Moves between states:
ra: j59->j959, j9->j519, j141->j748, j390->j604, j705->j792, j192->j238, j737->j119, j238->j168, j620->j199, j959->j564, j348->j298, j364->j188, j779->j572, j644->j861, j726->j192, j62->j726, j298->j364, j878->j63, j177->j82, j564->j290, j404->j59, j251->j201, j677->j141, j201->j530, j932->j999, j863->j177, j999->j231, j220->j9, j714->j251, j241->j920, j604->j737, j861->j62, j181->j696, j168->j821, j920->j705, j820->j677, j696->j863, j572->j644, j63->j348, j821->j820, j748->j220, j199->j932, j290->j878, j188->j390, j82->j404, j530->j779, j231->j181, j119->j620, j519->j241, j792->j714
sa: j59->j238, j9->j999, j141->j696, j390->j251, j705->j119, j192->j959, j737->j792, j238->j59, j620->j920, j959->j192, j348->j572, j364->j530, j779->j298, j644->j63, j726->j564, j62->j290, j298->j779, j878->j861, j177->j820, j564->j726, j404->j168, j251->j390, j677->j863, j201->j188, j932->j519, j863->j677, j999->j9, j220->j231, j714->j604, j241->j199, j604->j714, j861->j878, j181->j748, j168->j404, j920->j620, j820->j177, j696->j141, j572->j348, j63->j644, j821->j82, j748->j181, j199->j241, j290->j62, j188->j201, j82->j821, j530->j364, j231->j220, j119->j705, j519->j932, j792->j737

In the rows, 48 stands for zero.

Here are some states, each with a row of numbers. One shown again gets a slightly different row.
j820: [ 35,  51,  53,  33,  75,  72,  34,  71,  57,  18,  34,  28,  26,  52,  32,  45,  36,  26,  36,  61,  53,  42,  57,  75,  22,  32,  67,  49,  47,  62,  57,  63,  63,  57,  41,  40,  49,  76]
j62: [ 54,  44,  36,  73,  23,  46,  69,  46,  41,  60,  47,  83,  44,  54,  59,  47,  64,  66,  40,  29,  30,  49,  33,  34,  52,  68,  35,  60,  39,  32,  62,  39,  48,  33,  66,  52,  56,  27]
j779: [ 37,  29,  57,  41,  36,  72,  54,  38,  34,  44,  63,  32,  52,  43,  46,  50,  15,  59,  45,  51,  67,  43,  47,  50,  30,  47,  57,  67,  27,  50,  23,  46,  69,  57,  40,  74,  33,  56]
j604: [ 68,  73,  29,  57,  65,  45,  38,  68,  67,  47,  38,  28,  53,  38,  49,  27,  65,  32,  44,  50,  33,  34,  74,  63,  45,  29,  37,  48,  58,  53,  64,  63,  32,  41,  58,  20,  57,  69]
j821: [ 58,  72,  30,  58,  78,  40,  47,  55,  54,  13,  47,  32,  29,  38,  62,  51,  61,  22,  52,  57,  52,  61,  79,  69,  37,  15,  50,  44,  59,  60,  43,  49,  42,  56,  50,  48,  53,  76]
j59: [ 55,  65,  51,  43,  79,  50,  35,  71,  54,  23,  57,  34,  27,  47,  27,  37,  59,  20,  62,  70,  47,  44,  82,  59,  36,  26,  39,  49,  67,  59,  40,  45,  62,  54,  51,  47,  48,  69]
j181: [ 27,  20,  53,  33,  21,  39,  59,  25,  45,  66,  58,  70,  51,  64,  62,  52,  53,  76,  50,  55,  50,  49,  29,  27,  56,  68,  54,  61,  52,  25,  56,  34,  43,  28,  61,  49,  80,  38]
j999: [ 32,  41,  57,  29,  11,  67,  58,  28,  41,  59,  49,  56,  58,  34,  51,  59,  20,  70,  42,  55,  56,  52,  21,  32,  56,  61,  65,  43,  41,  54,  35,  33,  72,  55,  39,  63,  54,  28]
j737: [ 48,  57,  37,  53,  83,  49,  37,  73,  59,  19,  41,  33,  42,  19,  37,  60,  46,  23,  62,  59,  47,  41,  72,  51,  48,  27,  53,  43,  59,  49,  55,  52,  45,  64,  47,  42,  56,  76]

Complete each set of four: the symbols that take the first to the second take the third to the fourth.
Answer with the state's name.
A [ 56,  62,  40,  45,  71,  42,  38,  79,  55,  30,  48,  43,  35,  57,  37,  32,  57,  33,  40,  41,  60,  48,  74,  60,  45,  31,  43,  41,  45,  68,  62,  53,  32,  51,  46,  49,  43,  62]
B [ 38,  27,  46,  51,  15,  39,  49,  16,  46,  72,  49,  68,  58,  47,  57,  55,  43,  64,  51,  36,  47,  48,  15,  23,  64,  72,  52,  60,  40,  18,  53,  37,  41,  33,  64,  43,  71,  12]
C [ 60,  51,  41,  64,  80,  46,  57,  78,  63,  26,  51,  31,  48,  45,  30,  34,  42,  30,  38,  43,  59,  42,  69,  68,  51,  40,  43,  34,  59,  56,  52,  53,  31,  49,  44,  43,  50,  67]
D j181

A [ 54,  48,  34,  54,  44,  59,  57,  42,  53,  82,  20,  61,  78,  64,  65,  47,  81,  65,  50,  38,  31,  49,  19,  20,  50,  69,  49,  41,  47,  42,  76,  69,  30,  19,  43,  39,  57,  26]
B [ 20,  39,  74,  38,  31,  50,  36,  14,  34,  66,  67,  54,  56,  40,  46,  59,  34,  64,  35,  47,  57,  49,  34,  43,  34,  57,  63,  53,  22,  75,  41,  35,  84,  71,  26,  58,  36,  37]
C [ 56,  60,  35,  42,  75,  53,  36,  61,  63,  32,  33,  37,  35,  61,  41,  36,  78,  31,  29,  59,  48,  23,  76,  61,  36,  54,  33,  47,  64,  60,  66,  67,  35,  37,  40,  46,  47,  80]
D j820

A [ 47,  47,  65,  39,  67,  76,  49,  53,  40,  29,  59,  32,  34,  40,  31,  61,  35,  23,  54,  64,  62,  51,  62,  79,  40,  20,  56,  46,  51,  58,  20,  54,  71,  74,  45,  54,  25,  53]
B [ 64,  44,  18,  64,  46,  39,  24,  39,  71,  56,  47,  43,  47,  57,  56,  51,  73,  53,  52,  58,  25,  56,  25,  39,  53,  59,  44,  36,  57,  32,  72,  60,  30,  22,  58,  35,  68,  35]
C [ 29,  19,  71,  61,  32,  52,  53,  36,  42,  41,  70,  48,  52,  47,  31,  62,  10,  61,  48,  43,  72,  57,  47,  54,  43,  46,  68,  57,  25,  52,  36,  46,  74,  55,  50,  56,  30,  62]
D j62

A [ 39,  41,  53,  60,  50,  65,  43,  53,  36,  19,  69,  26,  31,  52,  39,  52,  36,  23,  58,  49,  72,  38,  67,  53,  33,  32,  53,  61,  44,  48,  25,  56,  68,  56,  47,  62,  26,  72]
B [ 19,  45,  76,  43,  17,  48,  58,  42,  48,  45,  54,  53,  73,  44,  39,  60,  32,  71,  52,  53,  58,  57,  32,  49,  48,  57,  68,  68,  37,  44,  52,  37,  63,  41,  44,  57,  48,  47]
C [ 47,  34,  45,  25,  32,  47,  57,  10,  47,  85,  46,  64,  58,  52,  56,  66,  45,  75,  48,  46,  49,  65,  15,  29,  43,  74,  61,  41,  50,  43,  35,  47,  47,  41,  60,  43,  55,  15]
D j59

A [ 63,  64,  35,  55,  55,  37,  39,  68,  61,  36,  37,  42,  44,  51,  66,  44,  73,  29,  66,  34,  37,  61,  55,  53,  55,  38,  24,  25,  63,  52,  72,  59,  19,  37,  62,  40,  59,  57]
B [ 35,  37,  71,  46,  64,  57,  38,  41,  28,  37,  65,  41,  35,  40,  20,  38,  29,  38,  47,  51,  75,  40,  76,  56,  36,  33,  45,  63,  21,  64,  24,  58,  62,  65,  20,  55,  31,  61]
C [ 68,  48,  29,  47,  34,  32,  69,  55,  65,  72,  32,  54,  59,  43,  67,  43,  65,  59,  52,  44,  38,  54,  27,  38,  52,  60,  39,  34,  52,  29,  48,  61,  43,  35,  45,  24,  78,  21]
D j59

A [ 68,  71,  11,  59,  60,  31,  49,  59,  69,  57,  35,  41,  55,  40,  66,  36,  57,  38,  49,  30,  30,  49,  56,  51,  44,  36,  45,  26,  57,  49,  74,  56,  22,  24,  47,  29,  53,  40]
B [ 78,  62,  16,  56,  52,  32,  34,  68,  59,  36,  42,  48,  56,  64,  68,  19,  66,  35,  67,  27,  45,  56,  61,  62,  76,  44,  36,  17,  69,  50,  67,  46,  29,  38,  65,  42,  65,  39]
C [ 64,  47,  20,  60,  76,  27,  33,  61,  68,  32,  41,  47,  29,  38,  57,  37,  71,  31,  42,  50,  30,  43,  56,  44,  45,  39,  30,  42,  72,  44,  54,  51,  22,  41,  58,  39,  58,  65]
D j604

A [ 65,  54,  15,  61,  67,  40,  30,  65,  63,  37,  46,  49,  47,  49,  58,  37,  61,  49,  49,  50,  38,  53,  72,  63,  58,  44,  26,  43,  67,  48,  47,  42,  23,  52,  46,  41,  54,  68]
B [ 41,  40,  36,  61,  17,  32,  61,  13,  52,  80,  39,  72,  55,  58,  69,  51,  29,  77,  55,  29,  36,  42,  21,  29,  57,  71,  55,  47,  51,  31,  58,  40,  46,  23,  61,  44,  75,  14]
C [ 39,  20,  64,  51,   9,  47,  65,  37,  23,  58,  39,  61,  70,  46,  53,  51,  25,  76,  37,  54,  54,  44,  24,  22,  37,  60,  54,  57,  28,  35,  32,  42,  59,  61,  53,  51,  52,  37]
D j737

A [ 37,  55,  73,  28,  44,  70,  34,  32,  39,  43,  61,  34,  38,  44,  33,  40,  23,  32,  62,  45,  59,  52,  61,  52,  40,  34,  66,  64,  41,  56,  29,  50,  71,  57,  40,  85,  33,  57]
B [ 51,  58,  33,  60,  80,  38,  47,  76,  38,  10,  37,  25,  35,  42,  53,  29,  44,  25,  24,  65,  53,  40,  62,  67,  50,  40,  30,  29,  57,  52,  62,  64,  30,  51,  43,  31,  44,  84]
C [ 57,  50,  19,  70,  64,  36,  37,  67,  70,  63,  26,  56,  71,  51,  42,  54,  64,  63,  44,  50,  30,  46,  47,  41,  58,  54,  31,  31,  55,  44,  74,  64,  28,  37,  53,  43,  79,  50]
D j999

A [ 35,  30,  80,  34,  33,  60,  39,  23,  33,  47,  83,  56,  52,  42,  32,  58,  43,  59,  49,  48,  55,  45,  34,  33,  50,  47,  61,  64,  33,  54,  45,  44,  67,  69,  34,  42,  41,  31]
B [ 74,  44,  21,  55,  64,  54,  51,  56,  64,  70,  23,  59,  53,  56,  61,  42,  73,  42,  46,  48,   8,  35,  54,  44,  52,  69,  30,  36,  58,  47,  51,  53,  11,  34,  55,  37,  53,  46]
C [ 40,  72,  41,  52,  56,  62,  44,  65,  53,  15,  39,  18,  32,  44,  26,  48,  32,  32,  47,  52,  67,  33,  65,  74,  52,  22,  41,  62,  49,  60,  26,  45,  69,  59,  55,  52,  29,  54]
D j821

A [ 35,  55,  73,  38,  54,  60,  46,  61,  50,  26,  57,  38,  19,  33,  22,  55,  30,  30,  50,  54,  52,  45,  70,  76,  48,  16,  70,  58,  42,  57,  22,  55,  64,  74,  43,  65,  24,  55]
B [ 51,  54,   9,  69,  52,  42,  48,  39,  65,  52,  47,  64,  42,  39,  61,  51,  71,  43,  59,  45,  26,  58,  37,  44,  67,  53,  28,  35,  64,  12,  74,  47,  37,  37,  62,  40,  55,  43]
C [ 53,  65,  14,  59,  62,  27,  50,  58,  62,  68,  32,  53,  58,  55,  55,  20,  68,  41,  35,  37,  37,  42,  46,  49,  56,  41,  24,  41,  59,  50,  60,  59,  26,  40,  50,  23,  87,  37]
D j820

A [ 48,  63,  67,  48,  45,  63,  30,  42,  42,  37,  54,  27,  31,  48,  33,  44,  19,  34,  51,  54,  52,  33,  60,  51,  27,  27,  65,  73,  37,  62,  26,  53,  70,  59,  28,  69,  31,  63]
B [ 50,  55,  37,  51,  81,  36,  56,  71,  46,  26,  41,  23,  27,  53,  44,  30,  52,  34,  35,  46,  56,  50,  66,  73,  56,  37,  37,  35,  62,  61,  61,  58,  38,  54,  38,  44,  52,  59]
C [ 50,  46,  64,  46,  63,  53,  35,  58,  43,  17,  51,  29,  45,  37,  31,  62,  25,  28,  50,  54,  57,  54,  63,  67,  48,  19,  54,  48,  32,  56,  16,  53,  72,  75,  41,  76,  47,  55]
D j737

A [ 38,  55,  74,  42,  37,  45,  51,  47,  47,  34,  55,  26,  42,  49,  36,  47,  17,  54,  42,  52,  59,  57,  42,  48,  43,  38,  55,  65,  30,  60,  26,  31,  67,  72,  44,  58,  26,  65]
B [ 62,  54,  38,  60,  80,  44,  48,  65,  56,  17,  40,  17,  31,  25,  51,  50,  55,  28,  51,  57,  47,  44,  67,  57,  57,  25,  48,  32,  48,  52,  50,  46,  37,  52,  61,  38,  48,  67]
C [ 51,  48,  38,  57,  41,  45,  47,  43,  53,  78,  52,  66,  87,  57,  62,  60,  75,  57,  49,  43,  29,  50,  39,  44,  52,  59,  44,  29,  51,  37,  66,  63,  39,  23,  49,  39,  56,  30]
D j62

A [ 28,  46,  80,  38,  39,  46,  49,  27,  25,  56,  65,  55,  58,  60,  45,  55,  23,  57,  52,  46,  53,  43,  42,  40,  44,  47,  66,  53,  32,  47,  41,  47,  67,  70,  34,  64,  34,  34]
B [ 40,  49,  80,  45,  11,  41,  78,  36,  32,  62,  48,  57,  61,  53,  51,  39,  35,  67,  47,  41,  48,  41,  21,  34,  50,  64,  58,  84,  44,  34,  40,  48,  58,  56,  51,  66,  36,  37]
C [ 52,  30,  82,  38,  26,  63,  45,  39,  31,  62,  60,  44,  42,  55,  34,  56,  31,  48,  60,  56,  62,  45,  33,  48,  33,  56,  85,  56,  33,  62,  32,  43,  84,  72,  45,  65,  38,  40]
D j999

A [ 54,  69,  30,  46,  79,  47,  34,  64,  67,  44,  54,  41,  34,  59,  42,  41,  70,  27,  39,  57,  42,  45,  84,  57,  40,  41,  28,  42,  59,  49,  53,  60,  33,  48,  59,  32,  51,  79]
B [ 59,  43,  34,  51,  85,  46,  49,  90,  48,  20,  43,  26,  29,  39,  43,  44,  54,  21,  41,  50,  68,  48,  69,  69,  47,  34,  24,  20,  55,  53,  47,  53,  39,  57,  38,  27,  45,  67]
C [ 60,  75,  13,  62,  73,  50,  42,  68,  62,  30,  28,  42,  40,  42,  47,  46,  63,  31,  62,  64,  27,  51,  52,  68,  56,  38,  32,  50,  62,  46,  51,  28,  26,  49,  74,  32,  60,  68]
D j737

A [ 34,  28,  73,  52,  15,  47,  67,  26,  30,  71,  56,  69,  50,  61,  56,  51,  25,  66,  53,  42,  34,  52,  28,  23,  50,  72,  32,  47,  10,  43,  58,  36,  52,  56,  54,  58,  47,  16]
B [ 26,  39,  70,  32,  24,  62,  63,  24,  40,  63,  47,  47,  70,  57,  46,  59,  30,  82,  39,  55,  61,  46,  24,  49,  61,  69,  71,  57,  45,  48,  47,  31,  63,  50,  47,  61,  50,  59]
C [ 51,  57,  18,  53,  61,  36,  22,  57,  57,  22,  39,  48,  39,  53,  51,  37,  78,  46,  58,  49,  26,  41,  61,  66,  44,  42,  40,  36,  72,  58,  58,  59,  26,  45,  57,  55,  61,  66]
D j821

A [ 55,  64,   5,  67,  65,  41,  47,  62,  66,  36,  43,  38,  22,  37,  50,  42,  66,  41,  53,  60,  34,  54,  72,  54,  53,  27,  40,  37,  59,  46,  64,  62,  36,  45,  70,  39,  53,  62]
B [ 57,  48,  41,  41,  87,  55,  36,  72,  52,  26,  40,  25,  43,  29,  37,  60,  51,  21,  67,  62,  50,  54,  79,  69,  55,  16,  55,  52,  51,  56,  55,  51,  43,  51,  51,  52,  48,  67]
C [ 39,  31,  72,  39,  24,  67,  64,  30,  20,  62,  74,  46,  40,  55,  48,  63,  47,  48,  45,  39,  65,  45,  35,  40,  34,  50,  65,  68,  30,  50,  27,  38,  75,  55,  46,  68,  32,  49]
D j181

A [ 40,  42,  85,  33,  29,  54,  39,  46,  41,  36,  50,  38,  29,  58,  25,  40,   9,  49,  42,  52,  63,  44,  49,  47,  43,  49,  56,  49,  34,  58,  15,  45,  71,  70,  36,  55,  30,  55]
B [ 43,  20,  76,  27,  46,  48,  57,  31,  23,  47,  64,  45,  42,  45,  46,  70,  29,  45,  49,  39,  69,  43,  50,  41,  38,  48,  60,  69,  31,  60,  33,  39,  81,  61,  33,  77,  36,  52]
C [ 33,  26,  79,  37,  32,  60,  45,  53,  25,  49,  54,  57,  33,  33,  42,  65,  32,  61,  54,  46,  69,  47,  22,  53,  33,  43,  70,  55,  30,  61,  30,  49,  76,  76,  35,  68,  25,  38]
D j999

